Below is a small trained network, with its code and all its weights. Each question gives an input and a class and asks what happens when units are switched off, that is, made to give their printed mean instead of their output.

import numpy as np


def w(rows, s, z=0):
    codes = np.array(rows[::2]) - 128.0
    scale = np.full(codes.shape[1], s)
    scale[-1] = z or s
    return codes * scale


def f(y):
    return np.maximum(y, 0)


def log_softmax(a):
    a = a - a.max(-1, keepdims=True)
    return a - np.log(np.exp(a).sum(-1, keepdims=True))


def net(x, mask):
    res = np.array(x, float).reshape(1, 7) / 4 @ E
    y = f(res @ A[0][:, :-1].T + A[0][:, -1])
    res = res + np.where(mask, y, B[0][:, -1]) @ B[0][:, :-1]
    return log_softmax(res[-1] @ U[:, :-1].T + U[:, -1])


A, B = {}, {}
E = w([
[129,101,122,135,120,143,101,134,135,121,149,137],'x0',
[124,141,130,126,125,127,142,124,132,133,125,129],'x1',
[128,116,129,128,126,126,126,132,130,128,135,122],'x2',
[130,136,132,127,130,120,135,137,129,122,126,124],'x3',
[179,52,82,104,143,28,163,55,139,160,108,208],'x4',
[169,143,46,80,247,152,141,37,86,144,233,89],'x5',
[65,168,90,125,179,98,41,130,209,189,92,115],'x6',
],0.014)
A[0] = w([
[165,103,174,124,126,198,168,157,80,97,94,147,35],'N1',
[112,179,147,149,94,177,116,179,63,93,168,29,169],'N2',
[219,59,100,73,158,95,242,48,36,74,248,151,83],'N3',
[154,113,57,88,173,82,163,31,137,139,197,189,86],'N4',
[112,138,111,142,177,104,94,87,156,150,102,131,202],'N5',
[127,170,42,85,231,127,108,71,80,149,243,59,62],'N6',
[149,108,134,178,77,96,139,150,111,123,96,155,30],'N7',
[45,106,204,134,62,121,149,185,145,147,70,205,82],'N8',
[135,134,32,64,168,101,102,110,157,188,126,169,36],'N9',
[54,159,183,186,81,129,75,196,133,124,80,121,143],'N10',
[169,102,177,122,48,181,219,139,45,92,167,156,189],'N11',
[85,167,120,170,126,182,159,185,93,122,191,79,62],'N12',
[131,40,99,97,133,2,155,92,168,156,101,244,54],'N13',
[42,145,192,175,36,101,120,170,152,79,147,57,118],'N14',
[136,166,109,116,178,141,103,93,109,150,203,78,8],'N15',
],0.0097,0.011)
B[0] = w([
[101,186,205,197,72,70,94,156,157,176,159,246,158],'N1',
[146,72,141,158,85,86,153,113,150,96,127,110,203],'N2',
[33,181,94,72,204,163,102,175,83,177,144,216,254],'N3',
[113,105,81,104,140,172,127,180,132,158,96,130,222],'N4',
[109,123,182,163,106,111,97,114,158,109,134,112,186],'N5',
[183,57,166,120,55,86,143,73,169,60,117,47,239],'N6',
[181,46,60,46,188,178,196,64,74,81,167,112,153],'N7',
[172,103,144,142,129,108,171,46,167,82,134,59,209],'N8',
[107,106,80,116,199,161,139,133,112,128,169,125,182],'N9',
[73,165,90,144,126,116,69,154,99,205,173,167,218],'N10',
[191,64,159,161,95,80,173,63,162,53,115,28,223],'N11',
[213,93,109,101,164,172,174,64,117,104,127,104,166],'N12',
[191,96,163,156,62,80,131,68,226,101,124,90,215],'N13',
[73,185,83,122,130,153,120,168,107,132,97,170,206],'N14',
[127,164,181,187,50,53,81,124,212,149,42,157,170],'N15',
],0.011,0.027)
U = w([
[158,97,168,171,17,99,122,97,175,110,122,156,217],'0',
[197,49,99,119,122,156,174,67,145,83,142,97,246],'1',
[5,207,76,116,178,245,89,220,64,208,157,249,3],'2',
],0.011,0.00066)

Each question gives the input, the list of numbers given to net, and the class t.
The units are the neurons (one row each of A and B). Each row of codes is followed by its name. A weight is (code - 128) times the scale printed after its matrix; where a second scale follows, it is the last column's (A, B and U).
mask holds one flag per neuron, in row order. A switched-off neuron (its flag False) gives its mean, the last column of its row in B, instead of its output. The means were averaged over made-up inputs and are rounded, as every weight is.
A unit's drop is (log p(t) with every unit on - log p(t) with that unit switched off) / (log p(t) with every unit on - log p(t) with every unit switched off).
The circuit of an input: a set's keep is (log p(t) with only the set's units on - log p(t) with every unit switched off) / (log p(t) with every unit on - log p(t) with every unit switched off). Starting from the 12 units with the biggest drops (on a tie, the unit counted first), units are removed one at a time, each time the one whose removal leaves the highest keep (on an exact tie, the one counted first), for as long as the keep stays at least 0.8.
circuit, biggest first: the units of the circuit, biggest drop first
most important unit: the unit with the biggest drop
top k neurons: the k neurons with the biggest drops, biggest first
drop when u is switched off: that unit's drop, to one decimal
input [8,-8,-8,-4,-8,4,7], class 0: circuit, biggest first : (N15)
input [1,1,-5,3,4,-8,-4], class 1: top 2 neurons : (N7; N8)
input [0,7,4,1,6,1,-3], class 2: top 2 neurons : (N3; N6)
input [-5,2,1,1,1,-6,-6], class 1: top 4 neurons : (N7; N8; N15; N11)
input [-7,-7,2,8,4,-4,-2], class 1: top 2 neurons : (N7; N15)
input [5,0,-5,-4,-2,4,3], class 0: top 4 neurons : (N15; N7; N8; N11)
input [8,-2,-1,6,0,5,4], class 0: top 2 neurons : (N15; N7)
input [-1,-4,-1,2,-1,-6,5], class 2: top 3 neurons : (N6; N10; N11)
input [-1,-5,5,-3,3,3,-4], class 2: top 2 neurons : (N3; N8)
input [1,3,3,0,1,-5,-3], class 1: top 3 neurons : (N7; N15; N8)
input [3,-4,4,-3,5,-2,0], class 1: top 4 neurons : (N15; N1; N10; N14)
input [-6,-4,5,-4,-7,-8,4], class 2: top 2 neurons : (N10; N14)
input [-6,0,-1,3,8,-7,-7], class 1: drop when N7 is switched off : 1.2
input [3,-8,3,4,1,-6,-1], class 1: drop when N5 is switched off : 0.2
input [0,8,8,6,4,8,-5], class 2: most important unit : N3
input [7,8,-4,5,7,6,-2], class 2: drop when N10 is switched off : 0.0
